Here are made-up things, facts about them, and rows of numbers that follow some of those facts. Name the thing behind each unnamed row.

Some facts about the things:
treral: belongs to class; gafegron: points at
{genum,klizuklor,droplir,baplas,neker,klode,plivik,mumoba,vezelek,visivun,mogrim,vezir,klezol,griflar,skoremer} treral 595
{tizo,tester,skazin,fova,stosegrur,fanu,ratri,driram,sekli,stupok,brepe,bural,plutro,nuno,setrozun,skotrum,pliruk,tutobras,mogrebos,drobi,kidul} treral 79
{suska,droskel,badra,trimim,mikle,skobrem,skabrel,flinu,brese,gegro,zanak,brezom,fluter,barum,grugofe,ponuskir,gede,vezumil,gamen,lestis,kavol,dresonun,tivun,tostos,kiplim,kliskek,rutir,badrur,plutrebol,gritran} treral 587
{plabram,datror,robrares,bamil,plinis,folibrek,brubi,pibrek,kobrin,menis,tazos,keres,pugras,treli,brudrus,volu,nare,keti,grutige,vunul,flevok,ledro} treral 700
genum gafegron: skazin
tizo gafegron: kavol
tester gafegron: plutrebol
suska gafegron: bamil,skazin
plabram gafegron: tizo
droskel gafegron: gritran
fova gafegron: zanak
datror gafegron: grugofe
badra gafegron: volu,drobi,flinu
robrares gafegron: droplir,vezelek
fanu gafegron: folibrek
bamil gafegron: genum,skazin
trimim gafegron: neker,brezom
plinis gafegron: plabram
droplir gafegron: nuno,genum
mikle gafegron: plutro
folibrek gafegron: gamen,gritran,pibrek
baplas gafegron: grugofe,pliruk,brepe
skobrem gafegron: klezol,tizo
brubi gafegron: nuno,genum,bamil
klode gafegron: nuno
pibrek gafegron: gamen,skazin
driram gafegron: ratri
skabrel gafegron: plinis
flinu gafegron: brese
sekli gafegron: pibrek
kobrin gafegron: barum
zanak gafegron: gamen,klode
brezom gafegron: klode
fluter gafegron: klode
keres gafegron: flevok,tazos
stupok gafegron: tazos
plivik gafegron: bamil,datror
mumoba gafegron: bamil,brezom
grugofe gafegron: bural
ponuskir gafegron: genum
treli gafegron: pibrek
bural gafegron: skazin
gede gafegron: kidul,visivun
gamen gafegron: tostos
mogrim gafegron: keti
brudrus gafegron: flevok
volu gafegron: nuno
vezir gafegron: vezelek
nuno gafegron: genum
setrozun gafegron: vezelek
nare gafegron: pugras
skotrum gafegron: stosegrur
pliruk gafegron: kobrin,vezumil
dresonun gafegron: tivun,neker
kiplim gafegron: brese
grutige gafegron: fluter
kliskek gafegron: lestis
vunul gafegron: rutir,datror
griflar gafegron: genum
mogrebos gafegron: volu
badrur gafegron: datror
drobi gafegron: gamen,pibrek
skoremer gafegron: droplir
plutrebol gafegron: pibrek
ledro gafegron: tostos
gritran gafegron: vezumil
kidul gafegron: dresonun

Some rows with their names:
[ 14.3 -12.7   2.3  11.1  -7.9  15.3   0.2  -0.4   2.5  15.0  -0.4  17.0]: menis
[ -2.1 -12.4  -2.6  -5.6  -3.0   8.0  -9.6   0.6  -8.7   5.5 -21.5  -5.3]: plinis
[  4.1   5.8 -18.8 -26.3  -3.3  -3.6  16.7  -2.3   4.1 -29.8  -6.5   8.7]: sekli
[  2.9  11.3   9.8  11.9 -13.1  10.9  -2.8  -1.7   8.1  10.6  16.3   6.6]: rutir
[  2.1 -12.6   0.0  -5.0  -1.4   5.8 -12.7  -3.3 -11.0   6.9 -15.6  -3.4]: vunul
[ 24.2   1.4 -15.8 -32.3   2.1   8.7   9.7   2.2   5.8 -11.0 -18.4   1.7]: folibrek
[-16.0   5.2  -8.5   4.0  12.3  -1.9  -6.7  11.5  -9.7   6.4 -15.0   5.5]: vezir
[ -5.7  14.4   2.9  -8.2  -5.8   3.2  -5.4   0.0   2.9  -2.9  -1.6 -14.6]: droskel
[-15.1   2.6  -7.8   5.0  17.5  -4.4   0.3  12.4  -4.9   4.5 -13.4   1.8]: skoremer
[-11.6   2.2  -1.6  -0.4  23.6 -11.9 -16.1  -1.6 -17.1   6.7  -3.5   0.5]: plivik
[ -8.0  -5.4  -6.0  -1.2  -7.7  -7.5   4.7   0.0  -6.1 -14.6  -3.5   4.2]: skotrum
[ 0.3  6.0 -1.8 17.4  8.2  2.5 -0.8  8.8 -3.7 15.4  6.0 25.5]: klizuklor
[  3.3  11.6  10.3  12.3 -13.4  10.3  -2.3  -0.9   8.7  10.1  16.7   7.0]: tivun
[ -5.1  12.3   7.5  -2.5  -7.6   0.9  -7.9  -0.3  -0.5   1.3   2.0 -14.0]: dresonun
[ -1.1  -6.2  -1.6  13.5 -15.3   1.0   8.6  -1.2  -0.6  -4.8   9.5  23.8]: plutro
[ -5.8 -15.1  -5.4  -0.9  -1.9  11.1  -2.2   3.8  -0.3   4.9 -23.2  -5.3]: robrares
[  0.1 -10.6  -0.3 -14.1  17.5 -19.3  -8.4 -32.5 -10.0 -17.9  23.1   2.8]: bural
[-0.3  5.0 -1.2 18.1  7.8  3.4 -0.9  9.4 -3.4 15.9  5.5 26.5]: klezol
[  1.3   5.8  10.8 -11.8  17.9  -8.8 -14.6 -26.7   2.6  -2.4  25.2 -16.4]: suska
[  3.3  11.5   9.9  11.3 -12.4  10.0  -1.9  -2.0   8.6   9.5  16.8   5.3]: gegro
[ 28.8  14.8  18.7  -1.5  -5.3 -21.1   6.6  15.4  -1.1   3.0  13.1 -26.6]: fluter
[-19.8  -8.8  -6.5   8.9  37.0  -9.5   5.9   0.5   8.0   1.8  -1.3  -5.9]: griflar
[  2.5  11.1  10.1  12.2 -13.5  11.6  -2.1  -1.4   8.4  10.2  15.8   6.6]: barum
[ -8.0  -3.1  -9.3  -7.4  -6.7  -6.5   6.4  -0.3  -4.2 -18.3  -6.5   3.9]: tester

Which thing is each row?
[ 14.1   9.4 -19.8 -32.2  -2.3  -7.2  20.7   0.4   6.1 -33.2  -5.4   8.0]	drobi
[ 34.8  -1.2 -12.6 -40.0  19.0   0.9   6.9 -17.6   8.3 -14.4   1.6   3.7]	pibrek
[  6.0  -9.4   1.5   5.1   3.5  -6.3   2.2 -22.9   0.5  -7.8  28.7  23.3]	skazin
[  2.8  12.0  10.0  -3.3  -5.3  -4.7  -6.2   0.6  -1.1   1.5   5.6 -17.0]	trimim
[ 29.1  13.9  19.9  -1.6  -3.8 -22.0   5.2  14.3  -1.9   3.6  13.5 -26.9]	brezom
[ 18.8  -1.5 -15.6 -28.2   2.6  11.5   7.9  -0.7   7.8  -9.7 -17.1   3.3]	treli
[ -5.1 -12.2  -3.2  -5.1  -4.3   9.1 -11.6   1.1  -9.6   5.1 -24.0  -5.8]	plabram
[  8.9  13.0   9.6   9.4 -13.0   9.3   0.5   0.1   9.4   8.7  17.6   6.3]	tostos
[ -8.0  11.8   5.1  -4.6  -5.8   1.7  -8.3  -0.6   0.5  -0.5   0.0 -15.4]	skabrel
[  6.6 -11.9  -1.9  -2.7  -1.6   6.8  -3.4   0.6  -3.3   6.3 -13.9  -1.0]	nare
[-17.3  -6.1  -8.1  -1.2 -10.0  -3.9   3.5   1.3  -6.8 -14.9 -11.2   3.1]	setrozun
[ -1.4   2.9   0.3   1.3  24.0 -15.9  -8.0   3.3 -13.3   7.3   0.8  -0.4]	mumoba
[-7.1  4.6 -4.2 18.8  5.2  6.4 -2.6 10.3 -3.8 15.9 -0.4 25.6]	vezelek
[ -3.8 -12.5   0.6  -7.7  -1.4   3.5 -21.9  -6.8 -18.5   7.5 -18.9  -7.1]	datror
[ 16.0  19.9   3.6 -17.1  -3.2  -3.2   4.0   1.7   7.2  -6.9   7.0 -12.1]	gamen
[-22.5 -26.5  -6.5  11.6  18.9 -13.9  30.5  -1.1  22.1 -20.5   0.6 -18.9]	nuno
[ -9.1 -10.6  -2.7  -1.7  54.8 -17.3  -2.8 -23.9   5.8  -0.4  20.9  -2.9]	genum
[ 0.9  5.4 -0.3 18.0  7.5  1.9 -2.0  9.5 -4.5 15.9  6.0 26.2]	neker
[-24.6 -12.4  -8.3  15.9  35.6  -9.0  18.6  13.2  16.0   1.1  -9.3 -13.9]	droplir
[  7.4  25.4 -10.5 -31.5  -1.6   7.6   7.5  -1.9  15.3 -18.8  -3.4  -7.9]	plutrebol
[ -9.2  -5.3  -5.6  -1.6  -8.7  -7.6   4.0  -0.2  -7.1 -14.3  -4.3   3.7]	stupok

The same things again, as new rows of numbers:
Known rows:
[-22.6 -24.1  20.0 -17.3   2.5  19.1  25.2   3.9  -2.3 -10.9 -31.9 -10.5
  -4.3]: plivik
[  8.6   2.4 -25.4  15.4 -16.4   8.9  13.5  23.0   3.0 -13.5   5.6   7.5
  18.8]: flinu
[-33.4  -8.7 -10.6   6.5 -20.5  15.4  23.2  24.9  -3.1 -23.1 -16.5  19.1
  30.5]: grugofe
[ -8.5  -4.2 -18.7  11.7 -17.7  13.4  19.0  26.2  -1.5 -21.2  -4.1  11.1
  24.3]: badrur
[  3.5  11.6  14.8  -4.2  23.2 -22.5  -1.2  21.3  13.6   6.3   1.3 -31.3
   5.7]: robrares
[-28.7 -26.9 -54.7  34.7   5.1  19.0  13.4  -6.2 -32.1 -34.6  25.2   8.9
 -18.5]: zanak
[-33.9  -2.6  20.0 -16.9  18.2 -14.1  19.7  26.1   6.2 -12.0 -30.0 -22.8
  35.8]: datror
[ -0.8 -23.6   7.7 -14.3   3.1  12.3  18.1  -7.4  -1.1  -5.0 -22.2 -13.7
  -9.7]: mogrim
[  1.2   0.2 -25.0  17.1 -16.8   8.8  10.6  19.0  -0.4 -11.2   5.4   8.8
  14.0]: gede
[-19.3  17.6  40.1   1.4  30.0 -16.0  -9.8  43.8  18.5   3.7  20.1 -28.1
 -14.5]: brubi
[ 16.3  17.9 -59.2  20.1  -5.8   0.4  10.2 -29.8  12.4  -1.0  -6.8  14.1
  -6.2]: plutrebol
[  3.1  -0.4 -23.5  17.7 -16.9   7.9   8.0  18.1  -0.2  -9.2   8.8  10.1
   9.7]: mikle
[ -6.9   5.8   8.1  -3.1  21.0 -26.9  -2.6   5.7   6.1  11.1  -1.8 -29.6
   4.5]: nare
[-42.2   4.4  63.9 -11.2   6.8  16.5  -2.8  21.1  22.1  12.8  -2.0   0.2
 -47.4]: genum
[  0.9  -3.1 -25.4  15.9 -18.5   9.2  13.8  20.6  -5.1 -12.8   3.9   6.8
  17.6]: dresonun
[  0.7  -2.1 -57.3  26.4  -3.5   5.4   5.8 -28.0  -2.5 -11.5   7.6  15.1
 -14.2]: gamen
[  8.4  11.2   6.8 -13.8   3.2  18.4   6.9  -3.7 -16.1 -12.6 -10.8  11.8
   8.6]: setrozun
[ -7.7   1.6  -2.0  -6.8   8.3  20.4   8.2 -13.8 -30.8 -18.4  -6.2  11.5
  -4.7]: fova
[ 26.4 -23.7  19.4 -21.3  -7.4  -1.5  -8.7 -20.1  16.2  14.2 -12.2  -3.0
  -5.5]: vezelek
[ 20.7  -5.7 -11.3  12.3 -29.2  -8.6 -19.9  -2.0  11.8  11.7  19.7  21.7
  11.8]: tivun
[ 11.8   0.1  19.7  -7.1   7.9 -41.5 -30.9 -12.4  19.2  31.6   9.1 -19.1
   4.5]: flevok
[ 17.0 -27.8  16.4 -17.1 -10.6  -4.7 -10.0 -29.0   7.9  20.7 -12.0  -4.7
 -11.7]: klezol
[ 20.8   4.9  16.8 -16.7  -7.7   2.0 -25.2 -28.7  -7.5   9.4   2.6  23.9
   2.7]: ratri
[-25.2  13.7  38.4 -14.3 -13.0  -3.1 -34.7 -42.2  -5.6  31.1  -1.2  37.2
 -24.1]: skazin

Rows to name:
[-35.4   6.3  -4.0  20.5 -19.1   6.3   0.5  14.6   0.9   1.9   6.8  17.6
  -6.6]	suska
[  8.5  21.8 -18.4  -9.0  10.4  12.6   5.2 -44.0 -12.1  -5.1 -19.5  16.3
 -11.6]	sekli
[ 12.0  21.8 -30.1  -2.4  36.7 -28.5   2.6 -37.8  23.3   7.6 -16.4 -22.5
  -8.7]	folibrek
[  8.9  10.7  21.7   0.9  39.7  -8.6  -4.4  50.7  18.7 -14.9  29.3 -31.7
  -5.9]	volu
[-29.6 -53.6   6.8   6.0  34.2  38.2  18.3  23.3 -29.3 -50.7  24.3 -16.9
 -41.6]	klode
[ -7.1  15.1   5.5  19.8 -11.4  14.5  -0.3  46.1  15.1  -9.1  23.6  13.3
  -2.8]	ponuskir
[  5.7 -15.7  13.7 -14.4   8.1  17.0  19.6   8.6   5.7  -9.9 -17.7 -15.2
  -9.6]	skoremer
[ -9.0  -7.3  36.4 -13.0   8.0  18.0   9.5  21.5  14.7  -4.2  -6.4  -9.8
 -24.5]	griflar
[ 32.3  12.8 -22.9   3.6  -9.1  12.9  13.8  24.1  28.3 -25.4  -5.3  17.4
  31.9]	gritran
[ -2.9   1.6 -30.7  23.8 -25.0   2.1  14.0  16.1 -15.7   3.3   6.1  -4.2
   9.4]	skobrem
[ -7.1 -25.1  11.1 -20.2   4.3  15.8  26.7  -0.5   3.2 -14.2 -33.3  -9.6
   3.0]	baplas
[ -0.5   8.7   2.4 -13.2   2.1  20.5  14.4  -0.9 -25.0 -15.7 -15.9   7.9
  12.6]	kidul
[-15.7   2.8  12.4  -7.6  20.4 -22.1   5.9  14.8   7.7   2.8 -10.2 -27.5
  14.9]	vunul
[  3.8  10.5  11.6 -10.5  23.1 -22.9   2.6  16.6  19.4   2.3  -8.9 -26.5
  18.1]	kobrin

